Below is a small trained network, with its code and all its weights. Each question gives an input and a class and asks what happens when units are switched off, that is, made to give their printed mean instead of their output.

import numpy as np


def w(rows, s, z=0):
    codes = np.array(rows[::2]) - 128.0
    scale = np.full(codes.shape[1], s)
    scale[-1] = z or s
    return codes * scale


def f(y):
    return y / 2 * (1 + np.tanh(0.7978845608 * (y + 0.044715 * y**3)))


def log_softmax(a):
    a = a - a.max(-1, keepdims=True)
    return a - np.log(np.exp(a).sum(-1, keepdims=True))


def net(x, mask):
    res = np.array(x, float).reshape(1, 4) / 4 @ E
    y = f(res @ A[0][:, :-1].T + A[0][:, -1])
    res = res + np.where(mask, y, B[0][:, -1]) @ B[0][:, :-1]
    return log_softmax(res[-1] @ U[:, :-1].T + U[:, -1])


A, B = {}, {}
E = w([
[104,2,219,156,142,135,162,154,157,142],'x0',
[166,164,220,194,91,132,126,131,17,131],'x1',
[102,66,132,142,18,107,153,152,204,149],'x2',
[163,22,83,188,174,18,119,222,138,137],'x3',
],0.009)
A[0] = w([
[127,179,206,142,67,185,130,94,81,130,230],'neuron 1',
[120,108,172,106,102,181,137,106,150,128,85],'neuron 2',
[132,173,89,105,136,134,112,114,132,127,151],'neuron 3',
[133,77,67,157,96,49,127,187,161,133,101],'neuron 4',
[142,145,147,126,122,96,127,110,135,127,40],'neuron 5',
[135,117,148,145,241,114,124,140,72,122,170],'neuron 6',
[119,135,104,106,78,125,136,120,155,126,5],'neuron 7',
[119,74,132,95,100,152,125,106,195,129,147],'neuron 8',
[123,91,141,117,115,137,121,137,149,110,217],'neuron 9',
[128,253,129,102,63,177,127,78,102,128,163],'neuron 10',
[143,171,143,171,137,99,113,142,50,125,223],'neuron 11',
[135,143,129,169,27,88,128,159,101,130,208],'neuron 12',
],0.018,0.0027)
B[0] = w([
[154,116,133,152,136,16,117,179,43,124,226],'neuron 1',
[108,123,55,141,124,88,160,89,199,120,169],'neuron 2',
[121,109,102,111,190,33,142,116,211,159,172],'neuron 3',
[126,135,104,97,2,33,111,114,85,74,222],'neuron 4',
[88,38,122,114,106,180,220,119,101,45,128],'neuron 5',
[120,136,186,232,115,206,155,115,157,223,193],'neuron 6',
[120,109,146,135,173,221,141,125,123,100,152],'neuron 7',
[153,141,232,140,105,229,93,148,82,164,186],'neuron 8',
[139,159,144,177,111,122,128,127,131,203,159],'neuron 9',
[113,142,132,53,12,250,95,75,228,122,250],'neuron 10',
[125,100,171,196,158,125,149,152,71,134,194],'neuron 11',
[141,133,115,175,93,47,127,135,95,165,186],'neuron 12',
],0.015,0.024)
U = w([
[142,156,89,85,19,154,108,26,242,147,249],'0',
[173,119,200,182,177,241,172,133,145,208,130],'1',
[189,149,10,9,147,25,104,124,146,50,21],'2',
[212,108,145,199,41,56,143,173,2,154,252],'3',
[224,118,60,125,219,158,157,115,72,29,23],'4',
[172,142,6,107,222,9,179,124,186,133,21],'5',
[107,102,67,87,136,150,234,173,110,48,27],'6',
],0.0062,0.0034)

Each question gives the input, the list of numbers given to net, and the class t.
The units are the neurons (one row each of A and B). Each row of codes is followed by its name. A weight is (code - 128) times the scale printed after its matrix; where a second scale follows, it is the last column's (A, B and U).
mask holds one flag per neuron, in row order. A switched-off neuron (its flag False) gives its mean, the last column of its row in B, instead of its output. The means were averaged over made-up inputs and are rounded, as every weight is.
A unit's drop is (log p(t) with every unit on - log p(t) with that unit switched off) / (log p(t) with every unit on - log p(t) with every unit switched off).
The circuit of an input: a set's keep is (log p(t) with only the set's units on - log p(t) with every unit switched off) / (log p(t) with every unit on - log p(t) with every unit switched off). Starting from all 12 units, units are removed one at a time, each time the one whose removal leaves the highest keep (on an exact tie, the one counted first), for as long as the keep stays at least 0.8.
units of the circuit, in order: the units of the circuit, biggest drop first
most important unit: the unit with the biggest drop
top k neurons: the k neurons with the biggest drops, biggest first
input [5,1,5,-5], class 3: most important unit : neuron 1
input [2,5,-7,1], class 1: top 2 neurons : neuron 6; neuron 4
input [8,0,2,-7], class 3: top 2 neurons : neuron 1; neuron 10
input [1,-1,2,-1], class 1: top 4 neurons : neuron 10; neuron 4; neuron 1; neuron 12
input [8,-2,2,-4], class 1: top 3 neurons : neuron 4; neuron 10; neuron 8
input [-1,-1,-4,0], class 1: top 2 neurons : neuron 4; neuron 10
input [-1,-8,-3,4], class 3: top 2 neurons : neuron 10; neuron 2
input [-8,-1,-8,7], class 1: top 2 neurons : neuron 6; neuron 1
input [-2,2,-6,-3], class 0: top 2 neurons : neuron 10; neuron 8
input [0,7,-1,-8], class 0: top 2 neurons : neuron 10; neuron 2
input [-7,2,-7,0], class 0: top 3 neurons : neuron 10; neuron 8; neuron 3
input [3,-8,8,0], class 3: top 2 neurons : neuron 10; neuron 4
input [-8,-8,-2,5], class 2: top 2 neurons : neuron 4; neuron 10
input [-8,-8,-5,4], class 5: units of the circuit, in order : neuron 3
